Below is a small trained network, with its code and all its weights. Each question gives an input and a target symbol and asks what happens when units are switched off, that is, made to give their printed mean instead of their output.

import numpy as np


def w(rows, s, z=0):
    codes = np.array(rows[::2]) - 128.0
    scale = np.full(codes.shape[1], s)
    scale[-1] = z or s
    return codes * scale


def norm(h):
    return h / np.sqrt((h * h).mean(-1, keepdims=True) + 1e-5)


def f(y):
    return np.maximum(y, 0)


def softmax(a):
    e = np.exp(a - a.max(-1, keepdims=True))
    return e / e.sum(-1, keepdims=True)


def log_softmax(a):
    a = a - a.max(-1, keepdims=True)
    return a - np.log(np.exp(a).sum(-1, keepdims=True))


def net(x, mask):
    ids = ['γδζηθλξψω'.index(c) for c in x.split()]
    T = len(ids)
    res = E[ids] + P[:T]
    u = 0
    for l in range(2):
        r = norm(res)
        for j in range(2):
            rows = slice(2 * j, 2 * j + 2)
            q, k, v = (r @ M[l][rows].T for M in (Q, K, V))
            z = softmax(np.where(np.tri(T) > 0, q @ k.T / 2**0.5, -1e9)) @ v
            o = O[l][rows]
            res = res + np.where(mask[u + j], z, o[:, -1]) @ o[:, :-1]
        u += 2
        y = f(norm(res) @ A[l][:, :-1].T + A[l][:, -1])
        res = res + np.where(mask[u : u + 8], y, B[l][:, -1]) @ B[l][:, :-1]
        u += 8
    return log_softmax(norm(res)[-1] @ U[:, :-1].T + U[:, -1])


Q, K, V, O, A, B = {}, {}, {}, {}, {}, {}
E = w([
[144,174,152,91],'γ',
[233,199,37,160],'δ',
[130,220,139,111],'ζ',
[117,73,142,156],'η',
[235,119,190,206],'θ',
[37,70,142,220],'λ',
[165,254,90,55],'ξ',
[175,117,145,218],'ψ',
[157,224,80,188],'ω',
],0.0081)
P = w([
[107,106,144,123],'0',
[193,82,143,78],'1',
[83,252,157,158],'2',
[129,89,92,131],'3',
[176,117,164,92],'4',
[90,194,111,165],'5',
[128,91,95,130],'6',
[175,123,163,97],'7',
[94,169,97,163],'8',
[126,86,95,130],'9',
],0.02)
Q[0] = w([
[1,150,90,128],'0.h1',
[138,173,155,101],'0.h1',
[194,125,119,54],'0.h2',
[118,154,182,157],'0.h2',
],0.008)
K[0] = w([
[83,112,84,5],'0.h1',
[96,54,154,140],'0.h1',
[92,142,63,121],'0.h2',
[132,143,181,131],'0.h2',
],0.011)
V[0] = w([
[116,159,66,140],'0.h1',
[97,180,183,144],'0.h1',
[53,254,236,146],'0.h2',
[122,82,115,93],'0.h2',
],0.0061)
O[0] = w([
[174,136,179,206,166],'0.h1',
[128,32,94,113,106],'0.h1',
[146,2,37,132,4],'0.h2',
[141,148,140,105,89],'0.h2',
],0.0055,0.0025)
A[0] = w([
[53,180,69,241,255],'0.n1',
[17,200,12,188,101],'0.n2',
[147,27,124,116,90],'0.n3',
[111,204,96,11,113],'0.n4',
[154,88,182,84,152],'0.n5',
[42,103,23,150,74],'0.n6',
[2,100,135,89,233],'0.n7',
[202,127,107,93,101],'0.n8',
],0.0093,0.0045)
B[0] = w([
[75,169,81,186,248],'0.n1',
[104,250,160,106,208],'0.n2',
[152,142,110,177,148],'0.n3',
[117,80,147,216,161],'0.n4',
[144,162,125,165,156],'0.n5',
[93,193,87,108,151],'0.n6',
[115,79,183,36,146],'0.n7',
[74,86,190,148,165],'0.n8',
],0.012,0.011)
Q[1] = w([
[184,208,144,152],'1.h1',
[201,107,197,92],'1.h1',
[129,145,247,96],'1.h2',
[41,120,165,124],'1.h2',
],0.013)
K[1] = w([
[191,65,160,147],'1.h1',
[138,36,114,62],'1.h1',
[90,31,219,5],'1.h2',
[230,112,179,167],'1.h2',
],0.011)
V[1] = w([
[146,36,46,141],'1.h1',
[81,52,83,130],'1.h1',
[146,112,131,240],'1.h2',
[98,2,201,104],'1.h2',
],0.0092)
O[1] = w([
[183,255,241,199,20],'1.h1',
[140,215,127,213,30],'1.h1',
[242,55,121,127,254],'1.h2',
[65,43,46,170,60],'1.h2',
],0.0081,0.0055)
A[1] = w([
[99,70,121,93,174],'1.n1',
[109,109,118,168,2],'1.n2',
[125,84,153,4,4],'1.n3',
[58,156,115,86,121],'1.n4',
[90,158,116,169,116],'1.n5',
[125,103,90,150,110],'1.n6',
[64,94,168,157,65],'1.n7',
[164,183,101,77,30],'1.n8',
],0.022,0.0068)
B[1] = w([
[96,72,167,72,203],'1.n1',
[130,196,108,65,144],'1.n2',
[99,248,208,18,168],'1.n3',
[192,110,152,183,242],'1.n4',
[48,130,179,114,254],'1.n5',
[103,143,105,180,170],'1.n6',
[209,153,67,102,166],'1.n7',
[184,88,70,59,200],'1.n8',
],0.015,0.0083)
U = w([
[107,252,87,119,118],'γ',
[102,144,210,23,84],'δ',
[65,153,210,202,151],'ζ',
[30,112,21,68,3],'η',
[60,49,147,151,144],'θ',
[214,147,51,66,126],'λ',
[160,112,35,235,83],'ξ',
[129,37,134,148,214],'ψ',
[232,140,201,182,109],'ω',
],0.013,0.0038)

Each question gives the input, a string of symbols that net reads in full, and the target symbol t.
The units are the heads (2 rows each of Q, K, V and O) and the neurons (one row each of A and B). Each row of codes is followed by its name. A weight is (code - 128) times the scale printed after its matrix; where a second scale follows, it is the last column's (O, A, B and U).
mask holds one flag per unit, layer by layer, with each layer's heads first. A switched-off unit (its flag False) gives its mean, the last column of its rows in O or B, instead of its output. The means were averaged over made-up inputs and are rounded, as every weight is.
A unit's drop is (log p(t) with every unit on - log p(t) with that unit switched off) / (log p(t) with every unit on - log p(t) with every unit switched off).
The circuit of an input: a set's keep is (log p(t) with only the set's units on - log p(t) with every unit switched off) / (log p(t) with every unit on - log p(t) with every unit switched off). Starting from the 12 units with the biggest drops (on a tie, the unit counted first), units are removed one at a time, each time the one whose removal leaves the highest keep (on an exact tie, the one counted first), for as long as the keep stays at least 0.8.
units of the circuit, in order: the units of the circuit, biggest drop first
top k neurons: the k neurons with the biggest drops, biggest first
k most important neurons of layer l: the k neurons of layer l with the biggest drops, biggest first
input γ ω δ δ ψ, target γ: top 4 neurons	0.n7; 0.n2; 0.n1; 1.n7
input η ω ξ η η δ ω δ, target η: 2 most important neurons of layer 0	0.n1; 0.n2
input η λ δ δ δ, target η: most important neuron of layer 1	1.n7
input ξ η ψ ξ δ η ω ψ ζ η, target δ: top 2 neurons	0.n7; 0.n1
input δ ω ω ξ ω ω ζ ψ ζ θ, target ω: 4 most important neurons of layer 1	1.n5; 1.n8; 1.n1; 1.n7
input ω δ γ, target ζ: top 2 neurons	0.n1; 1.n5
input ζ δ γ λ ω θ δ θ, target ζ: top 2 neurons	0.n2; 0.n7
input ψ ω δ, target ζ: units of the circuit, in order	1.n5; 0.n4
input ψ δ δ δ η ψ λ δ, target ψ: units of the circuit, in order	0.n2; 0.n8; 0.n1; 1.h2
input ω λ ξ, target ζ: top 3 neurons	0.n4; 0.n1; 1.n5
input ξ ω δ ξ, target η: top 3 neurons	0.n4; 0.n8; 0.n1
input ω δ η δ ξ, target ω: top 2 neurons	0.n2; 1.n5
input ψ θ λ ψ δ ω δ ζ, target ψ: top 3 neurons	0.n2; 0.n4; 0.n1
input δ ω η η, target δ: units of the circuit, in order	1.h2
input ξ ψ ξ ψ δ, target ξ: top 3 neurons	0.n2; 0.n4; 0.n7
input ω ω δ ξ ω ξ λ ω, target ω: 2 most important neurons of layer 0	0.n2; 0.n8
input δ δ δ λ δ γ, target ζ: units of the circuit, in order	1.n4; 1.n5
input λ ω η ψ ω ψ ζ δ ξ, target ζ: 2 most important neurons of layer 1	1.n5; 1.n4
input γ ξ δ δ δ, target γ: top 2 neurons	0.n7; 0.n2
input ω δ θ δ ω ψ ω η, target ω: 2 most important neurons of layer 0	0.n2; 0.n5
input ψ ω ω δ λ δ ζ η, target ψ: 3 most important neurons of layer 0	0.n2; 0.n1; 0.n6
input δ ψ η δ ξ δ δ δ λ ξ, target η: 3 most important neurons of layer 0	0.n4; 0.n1; 0.n2
input ζ ξ δ δ λ, target ζ: top 3 neurons	0.n2; 0.n1; 0.n7
input η ψ γ ω δ η δ ψ, target η: top 2 neurons	0.n7; 0.n2
input η ω λ λ δ ω ω ω η γ, target ψ: 2 most important neurons of layer 0	0.n2; 0.n4
input ψ ψ ψ δ ξ, target ψ: 2 most important neurons of layer 0	0.n4; 0.n2
input ξ ω ξ ω ω, target ξ: 4 most important neurons of layer 0	0.n2; 0.n4; 0.n7; 0.n1
input δ δ ω θ γ δ δ δ λ γ, target ψ: top 4 neurons	0.n4; 0.n2; 0.n1; 1.n1
input ψ δ δ ω ω, target ψ: 4 most important neurons of layer 0	0.n2; 0.n1; 0.n4; 0.n3
